Below are the code and all the weights of a small trained network. Each question names an input and a class and asks about switching units off, where a switched-off unit gives its printed mean instead of its output.

import numpy as np


def w(rows, s, z=0):
    codes = np.array(rows[::2]) - 128.0
    scale = np.full(codes.shape[1], s)
    scale[-1] = z or s
    return codes * scale


def norm(h):
    return h / np.sqrt((h * h).mean(-1, keepdims=True) + 1e-5)


def f(y):
    return y / 2 * (1 + np.tanh(0.7978845608 * (y + 0.044715 * y**3)))


def log_softmax(a):
    a = a - a.max(-1, keepdims=True)
    return a - np.log(np.exp(a).sum(-1, keepdims=True))


def net(x, mask):
    res = np.array(x, float).reshape(1, 4) / 4 @ E
    u = 0
    for l in range(4):
        y = f(norm(res) @ A[l][:, :-1].T + A[l][:, -1])
        res = res + np.where(mask[u : u + 8], y, B[l][:, -1]) @ B[l][:, :-1]
        u += 8
    return log_softmax(norm(res)[-1] @ U[:, :-1].T + U[:, -1])


A, B = {}, {}
E = w([
[201,39,115,205,126,95,168,180,85,82],'x0',
[187,220,196,114,75,148,62,195,3,143],'x1',
[117,134,109,74,18,13,174,181,162,166],'x2',
[175,141,89,169,86,204,209,102,121,246],'x3',
],0.0007)
A[0] = w([
[123,104,52,49,21,28,161,208,153,159,30],'L0N0',
[159,147,112,160,88,186,222,82,106,197,22],'L0N1',
[39,39,63,177,171,112,187,80,244,119,13],'L0N2',
[149,119,94,159,232,242,73,68,87,91,70],'L0N3',
[151,143,111,163,80,185,213,78,102,196,2],'L0N4',
[242,40,98,217,141,68,178,186,85,87,57],'L0N5',
[69,122,198,93,158,40,74,138,136,2,41],'L0N6',
[134,128,131,126,131,126,126,128,132,131,127],'L0N7',
],0.0018,0.00087)
B[0] = w([
[125,150,214,237,193,121,150,66,134,128,222],'L0N0',
[135,77,111,122,168,99,44,189,159,154,136],'L0N1',
[221,127,116,44,127,130,141,95,3,106,255],'L0N2',
[114,161,224,198,124,29,187,110,157,163,188],'L0N3',
[140,89,108,117,170,93,44,189,170,150,125],'L0N4',
[9,123,130,140,46,233,132,164,121,84,210],'L0N5',
[181,83,79,161,163,149,73,191,163,232,211],'L0N6',
[130,135,119,132,130,126,128,129,128,123,128],'L0N7',
],0.0016,0.00094)
A[1] = w([
[116,126,132,129,131,126,127,129,127,130,131],'L1N0',
[107,188,147,53,156,135,92,63,161,180,25],'L1N1',
[76,80,78,122,155,124,176,96,202,119,48],'L1N2',
[113,181,137,91,160,121,98,86,149,166,1],'L1N3',
[180,142,75,158,96,200,193,115,130,219,83],'L1N4',
[128,207,184,145,78,156,64,200,57,152,97],'L1N5',
[126,141,76,60,27,43,156,175,151,144,28],'L1N6',
[96,120,150,91,165,67,52,156,136,5,77],'L1N7',
],0.0022,0.00091)
B[1] = w([
[131,128,122,135,125,129,135,126,121,136,130],'L1N0',
[115,92,106,172,89,151,152,175,114,77,175],'L1N1',
[163,155,125,91,118,118,106,125,52,115,168],'L1N2',
[127,100,115,159,109,140,157,166,115,98,122],'L1N3',
[114,93,126,108,182,87,31,182,164,124,169],'L1N4',
[171,65,66,78,162,100,167,58,121,94,255],'L1N5',
[109,158,180,182,207,141,114,89,121,116,150],'L1N6',
[150,96,82,153,136,159,105,163,162,253,181],'L1N7',
],0.0021,0.00095)
A[2] = w([
[167,106,123,144,152,77,110,133,115,144,172],'L2N0',
[102,144,130,122,113,152,124,118,136,101,100],'L2N1',
[33,249,113,32,113,182,101,79,178,151,54],'L2N2',
[125,146,144,122,67,40,167,169,154,161,84],'L2N3',
[123,158,170,124,49,21,182,160,172,157,98],'L2N4',
[174,213,207,125,56,162,79,202,77,129,2],'L2N5',
[100,141,126,125,118,151,134,130,124,119,100],'L2N6',
[166,130,175,198,231,230,100,75,114,112,113],'L2N7',
],0.0017,0.0008)
B[2] = w([
[100,175,121,94,112,174,139,125,162,138,250],'L2N0',
[170,90,144,157,142,113,137,133,109,131,75],'L2N1',
[135,6,120,217,51,179,192,202,88,71,117],'L2N2',
[114,153,158,165,198,185,97,94,112,114,125],'L2N3',
[98,182,189,175,198,168,102,75,113,112,150],'L2N4',
[125,50,66,104,179,100,180,87,141,111,2],'L2N5',
[153,93,141,149,149,114,129,136,104,123,79],'L2N6',
[51,212,186,145,105,36,148,111,164,144,240],'L2N7',
],0.0016,0.00049)
A[3] = w([
[99,205,206,175,175,103,140,88,178,129,43],'L3N0',
[174,143,118,162,118,189,169,123,118,200,163],'L3N1',
[106,123,142,142,92,183,110,159,105,97,62],'L3N2',
[118,67,54,70,166,108,198,54,224,91,76],'L3N3',
[152,127,92,147,118,146,179,100,148,180,161],'L3N4',
[124,118,84,93,162,135,25,231,187,207,3],'L3N5',
[123,47,132,211,50,173,168,227,74,30,118],'L3N6',
[221,188,135,5,97,119,109,118,44,114,28],'L3N7',
],0.0018,0.00056)
B[3] = w([
[95,179,188,179,120,97,159,112,103,123,194],'L3N0',
[76,89,125,112,150,58,93,139,172,68,155],'L3N1',
[128,88,93,125,120,110,183,117,170,110,95],'L3N2',
[223,164,99,49,107,112,114,130,9,85,232],'L3N3',
[125,141,165,114,122,129,66,184,98,81,169],'L3N4',
[193,37,94,174,149,147,66,211,199,226,206],'L3N5',
[43,188,76,72,32,238,173,146,218,110,253],'L3N6',
[147,73,47,52,179,88,191,43,89,58,206],'L3N7',
],0.0015,0.00071)
U = w([
[204,112,79,24,159,85,155,61,34,75,255],'0',
[71,220,255,223,167,79,144,83,134,137,145],'1',
[173,65,93,141,165,127,36,215,195,221,78],'2',
[54,127,92,123,24,222,189,174,175,68,25],'3',
],0.0066,0.0006)

Each question gives the input, the list of numbers given to net, and the class t.
The units are the neurons (one row each of A and B). Each row of codes is followed by its name. A weight is (code - 128) times the scale printed after its matrix; where a second scale follows, it is the last column's (A, B and U).
mask holds one flag per neuron, layer by layer. A switched-off neuron (its flag False) gives its mean, the last column of its row in B, instead of its output. The means were averaged over made-up inputs and are rounded, as every weight is.
A unit's drop is (log p(t) with every unit on - log p(t) with that unit switched off) / (log p(t) with every unit on - log p(t) with every unit switched off).
The circuit of an input: a set's keep is (log p(t) with only the set's units on - log p(t) with every unit switched off) / (log p(t) with every unit on - log p(t) with every unit switched off). Starting from the 12 units with the biggest drops (on a tie, the unit counted first), units are removed one at a time, each time the one whose removal leaves the highest keep (on an exact tie, the one counted first), for as long as the keep stays at least 0.8.
units of the circuit, in order: the units of the circuit, biggest drop first
most important unit: the unit with the biggest drop
top k neurons: the k neurons with the biggest drops, biggest first
drop when u is switched off: that unit's drop, to one decimal
input [5,-5,7,-3], class 1: most important unit	L1N5
input [-3,-6,4,8], class 2: top 2 neurons	(L1N4; L1N5)
input [0,-8,-8,2], class 0: top 2 neurons	(L0N2; L0N0)
input [-7,-3,7,-8], class 2: units of the circuit, in order	(L1N7; L0N6)
input [6,-5,-4,-5], class 3: top 4 neurons	(L0N5; L1N5; L3N6; L1N4)
input [-7,-7,3,3], class 0: units of the circuit, in order	(L0N2; L3N3)
input [-4,2,-5,6], class 2: units of the circuit, in order	(L1N4; L0N1)
input [1,-3,5,6], class 2: top 4 neurons	(L1N4; L0N3; L0N1; L0N4)
input [2,-1,-8,-7], class 1: top 2 neurons	(L0N3; L2N7)
input [0,4,6,5], class 1: top 2 neurons	(L0N2; L0N6)
input [7,-1,-8,2], class 1: units of the circuit, in order	(L0N3; L2N7)
input [8,-2,-7,4], class 3: units of the circuit, in order	(L0N5; L3N6)
input [2,-3,-1,3], class 0: top 3 neurons	(L0N2; L0N6; L1N7)
input [2,5,6,-2], class 1: top 2 neurons	(L0N2; L2N4)
input [7,2,-5,0], class 3: top 4 neurons	(L0N5; L0N0; L3N6; L1N6)
input [6,-5,-3,-3], class 3: most important unit	L0N5
input [-5,-4,1,-6], class 2: top 4 neurons	(L0N6; L1N7; L0N5; L1N5)
input [-4,-5,-7,2], class 1: top 3 neurons	(L0N3; L1N5; L2N7)
input [1,-5,6,-2], class 1: drop when L2N7 is switched off	-0.1
input [8,1,0,4], class 3: units of the circuit, in order	(L0N5)
input [7,-1,-1,-5], class 3: drop when L0N4 is switched off	0.1
input [-3,-8,6,-2], class 0: drop when L0N2 is switched off	0.3
